Below is a small trained network, with its code and all its weights. Each question gives an input and a target symbol and asks what happens when units are switched off, that is, made to give their printed mean instead of their output.

import numpy as np


def w(rows, s, z=0):
    codes = np.array(rows[::2]) - 128.0
    scale = np.full(codes.shape[1], s)
    scale[-1] = z or s
    return codes * scale


def softmax(a):
    e = np.exp(a - a.max(-1, keepdims=True))
    return e / e.sum(-1, keepdims=True)


def log_softmax(a):
    a = a - a.max(-1, keepdims=True)
    return a - np.log(np.exp(a).sum(-1, keepdims=True))


def net(x, mask):
    ids = ['ΓΘΠΦΨαβδεζηλμσω'.index(c) for c in x.split()]
    T = len(ids)
    res = E[ids] + P[:T]
    u = 0
    for l in range(2):
        r = res
        for j in range(3):
            rows = slice(3 * j, 3 * j + 3)
            q, k, v = (r @ M[l][rows].T for M in (Q, K, V))
            z = softmax(np.where(np.tri(T) > 0, q @ k.T / 3**0.5, -1e9)) @ v
            o = O[l][rows]
            res = res + np.where(mask[u + j], z, o[:, -1]) @ o[:, :-1]
        u += 3
    return log_softmax(res[-1] @ U[:, :-1].T + U[:, -1])


Q, K, V, O = {}, {}, {}, {}
E = w([
[220,76,142,143,106,132,148,25,162],'Γ',
[132,133,56,135,231,126,122,228,126],'Θ',
[162,203,124,99,97,191,47,223,68],'Π',
[105,184,11,43,127,72,86,86,97],'Φ',
[73,121,172,86,133,143,69,43,96],'Ψ',
[173,177,224,25,168,148,112,122,24],'α',
[149,169,158,197,195,137,143,104,91],'β',
[93,29,153,172,95,120,155,181,70],'δ',
[159,69,208,60,156,141,172,154,179],'ε',
[92,101,92,111,94,91,65,83,239],'ζ',
[93,158,143,94,153,207,170,108,171],'η',
[65,108,202,95,211,168,166,96,171],'λ',
[63,124,49,101,132,179,167,133,141],'μ',
[205,74,89,102,149,52,57,148,74],'σ',
[28,31,229,157,116,71,38,118,154],'ω',
],0.012)
P = w([
[113,74,131,148,159,204,62,119,132],'0',
[121,182,158,125,96,44,173,146,141],'1',
[143,73,127,136,206,226,51,134,120],'2',
[121,179,133,111,100,34,167,153,119],'3',
[157,69,118,124,216,236,38,138,105],'4',
[127,183,122,95,110,27,167,162,107],'5',
[165,66,105,105,224,243,35,138,89],'6',
[123,190,116,78,114,17,173,173,101],'7',
[178,55,100,97,226,255,24,156,74],'8',
[101,181,131,100,102,21,162,161,113],'9',
],0.0076)
Q[0] = w([
[121,63,80,102,178,229,27,181,15],'L0H1',
[111,143,54,159,196,132,195,187,139],'L0H1',
[157,106,72,196,97,133,115,153,184],'L0H1',
[182,93,89,56,223,168,44,104,69],'L0H2',
[31,124,197,135,74,102,202,111,175],'L0H2',
[128,140,110,153,121,43,133,116,100],'L0H2',
[77,99,47,99,2,77,110,134,150],'L0H3',
[192,101,174,87,229,181,111,111,119],'L0H3',
[115,130,115,207,143,122,155,183,93],'L0H3',
],0.0093)
K[0] = w([
[179,130,23,117,107,106,63,169,55],'L0H1',
[132,119,66,177,145,137,229,183,131],'L0H1',
[163,63,122,181,119,167,114,130,155],'L0H1',
[168,146,64,58,174,113,96,190,117],'L0H2',
[76,114,187,128,78,151,143,102,139],'L0H2',
[129,144,116,155,76,76,164,105,110],'L0H2',
[96,170,113,114,85,4,189,119,157],'L0H3',
[218,105,128,109,160,187,79,161,99],'L0H3',
[55,70,103,144,124,144,146,136,129],'L0H3',
],0.012)
V[0] = w([
[113,104,254,82,163,132,98,105,153],'L0H1',
[174,47,132,189,108,138,137,225,94],'L0H1',
[145,174,121,44,91,103,45,36,70],'L0H1',
[158,125,136,184,195,194,120,83,151],'L0H2',
[142,131,210,187,72,159,206,32,94],'L0H2',
[83,74,204,125,90,201,117,57,181],'L0H2',
[187,145,190,175,200,120,128,184,135],'L0H3',
[171,18,119,124,130,219,97,100,139],'L0H3',
[164,109,115,113,136,200,74,164,120],'L0H3',
],0.0061)
O[0] = w([
[119,80,228,95,151,48,79,111,189,175],'L0H1',
[184,103,111,188,132,172,120,253,150,145],'L0H1',
[129,186,163,90,111,130,28,39,66,143],'L0H1',
[187,182,136,162,147,228,116,123,143,177],'L0H2',
[104,218,147,185,33,112,152,121,143,56],'L0H2',
[68,200,203,134,77,204,134,59,156,98],'L0H2',
[148,78,190,90,179,169,144,59,110,206],'L0H3',
[184,219,191,147,205,57,137,118,186,253],'L0H3',
[156,116,156,109,165,99,162,146,177,237],'L0H3',
],0.0057,0.0039)
Q[1] = w([
[117,42,118,175,196,195,80,91,88],'L1H1',
[122,91,187,183,245,173,106,156,144],'L1H1',
[123,79,111,86,138,112,161,86,167],'L1H1',
[171,59,169,145,218,178,100,84,95],'L1H2',
[117,194,126,82,113,21,177,187,133],'L1H2',
[80,119,157,128,106,69,193,178,70],'L1H2',
[50,161,118,125,107,109,222,103,80],'L1H3',
[190,141,155,140,183,228,136,94,158],'L1H3',
[255,135,140,140,126,124,139,140,102],'L1H3',
],0.0092)
K[1] = w([
[171,137,51,48,127,148,52,175,1],'L1H1',
[223,152,67,143,146,130,126,232,72],'L1H1',
[112,100,90,33,87,78,161,145,156],'L1H1',
[190,155,101,73,156,108,165,163,66],'L1H2',
[119,121,162,232,112,144,167,85,173],'L1H2',
[44,98,145,216,93,109,184,132,104],'L1H2',
[49,125,154,183,124,115,237,132,167],'L1H3',
[195,138,178,73,214,213,117,90,160],'L1H3',
[220,99,119,220,161,219,75,157,99],'L1H3',
],0.0083)
V[1] = w([
[200,63,159,152,121,59,118,119,110],'L1H1',
[96,53,119,161,189,63,124,2,133],'L1H1',
[105,88,47,246,165,169,172,103,87],'L1H1',
[164,107,160,69,71,134,12,144,12],'L1H2',
[24,169,132,220,119,189,135,130,144],'L1H2',
[109,118,4,165,171,104,82,163,188],'L1H2',
[129,147,163,45,124,65,252,191,37],'L1H3',
[118,120,108,19,83,98,138,46,214],'L1H3',
[142,93,205,39,111,96,185,155,208],'L1H3',
],0.0057)
O[1] = w([
[153,115,134,227,114,138,128,140,220,192],'L1H1',
[127,134,81,241,95,186,64,47,87,169],'L1H1',
[59,154,109,201,171,85,106,139,51,89],'L1H1',
[88,115,189,91,1,112,172,148,121,133],'L1H2',
[146,135,119,54,216,142,64,210,129,60],'L1H2',
[202,114,88,66,134,104,62,19,182,99],'L1H2',
[147,78,145,161,188,224,192,47,61,78],'L1H3',
[90,138,91,125,218,96,149,128,133,1],'L1H3',
[56,101,145,216,185,117,151,66,138,160],'L1H3',
],0.0064,0.0037)
U = w([
[184,249,135,203,114,2,180,123,141,176],'Γ',
[171,39,106,125,199,107,93,95,109,70],'Θ',
[159,93,175,18,109,118,180,167,201,144],'Π',
[122,142,131,100,110,145,100,10,70,172],'Φ',
[110,167,195,80,134,85,53,122,93,43],'Ψ',
[99,83,186,170,86,175,218,137,33,155],'α',
[170,207,143,174,131,250,38,161,38,93],'β',
[101,82,112,166,148,103,129,253,177,73],'δ',
[107,100,157,124,185,104,217,83,155,60],'ε',
[89,139,69,127,92,88,109,131,223,194],'ζ',
[99,176,43,116,112,233,198,126,168,253],'η',
[93,153,131,108,163,233,143,116,180,124],'λ',
[96,139,61,64,157,138,127,130,128,185],'μ',
[193,115,113,190,37,130,146,58,213,156],'σ',
[68,72,168,145,128,58,59,142,135,28],'ω',
],0.0063,0.004)

Each question gives the input, a string of symbols that net reads in full, and the target symbol t.
The units are the heads (3 rows each of Q, K, V and O). Each row of codes is followed by its name. A weight is (code - 128) times the scale printed after its matrix; where a second scale follows, it is the last column's (O and U).
mask holds one flag per head, layer by layer. A switched-off head (its flag False) gives its mean, the last column of its rows in O, instead of its output. The means were averaged over made-up inputs and are rounded, as every weight is.
A unit's drop is (log p(t) with every unit on - log p(t) with that unit switched off) / (log p(t) with every unit on - log p(t) with every unit switched off).
The circuit of an input: a set's keep is (log p(t) with only the set's units on - log p(t) with every unit switched off) / (log p(t) with every unit on - log p(t) with every unit switched off). Starting from all 6 units, units are removed one at a time, each time the one whose removal leaves the highest keep (on an exact tie, the one counted first), for as long as the keep stays at least 0.8.
circuit, biggest first: the units of the circuit, biggest drop first
unit that matters most: the unit with the biggest drop
which heads matter: for each layer, one digit per head in row order, 1 if its drop is at least 0.15 and else 0, layers parted by /
input μ Ψ Θ β ζ, target Θ: circuit, biggest first : (L0H2)
input λ β Ψ δ β α β β Γ δ, target α: which heads matter : 001 / 001
input Ψ β β Θ, target δ: circuit, biggest first : (L0H2; L0H1; L1H2)
input η ζ β λ Π ε ζ β Ψ, target Π: circuit, biggest first : (L1H1; L1H2)
input Ψ δ ζ β Γ ζ ζ μ, target η: circuit, biggest first : (L0H1; L0H3; L1H1)
input β Θ Ψ β δ δ Γ, target Θ: which heads matter : 110 / 000
input α λ σ η Θ σ Ψ, target σ: which heads matter : 011 / 110
input ζ β Ψ β δ δ β σ β, target σ: which heads matter : 010 / 110
input Φ Θ Θ, target Θ: circuit, biggest first : (L0H2; L1H2)
input δ μ δ δ Π Ψ β ε ε, target Π: which heads matter : 000 / 100
input δ β Θ, target Θ: which heads matter : 010 / 010
input β Θ β β Ψ β σ Π α, target α: which heads matter : 000 / 011
input β σ σ β δ ε ω β β, target σ: circuit, biggest first : (L1H2; L1H1; L0H2)
input ε β β β Ψ β Ψ, target Ψ: unit that matters most : L0H1
input β μ Γ Π, target β: circuit, biggest first : (L0H3; L0H1; L1H1)
input λ δ Θ δ β, target Θ: which heads matter : 110 / 010
input δ μ λ α, target Ψ: circuit, biggest first : (L0H1; L0H2; L1H1)
input β β η σ Ψ, target σ: circuit, biggest first : (L1H2; L1H1)
input Π β Ψ β σ δ δ, target σ: circuit, biggest first : (L1H2; L0H2; L1H1)
input Γ β β, target β: unit that matters most : L0H2
input Θ Ψ ζ β β Ψ ω, target Θ: circuit, biggest first : (L1H2; L0H2)
input λ β Π β β, target Π: circuit, biggest first : (L1H1; L1H2)
input δ ω α, target α: which heads matter : 000 / 010
input β β μ Π α ζ β λ β, target α: which heads matter : 000 / 010
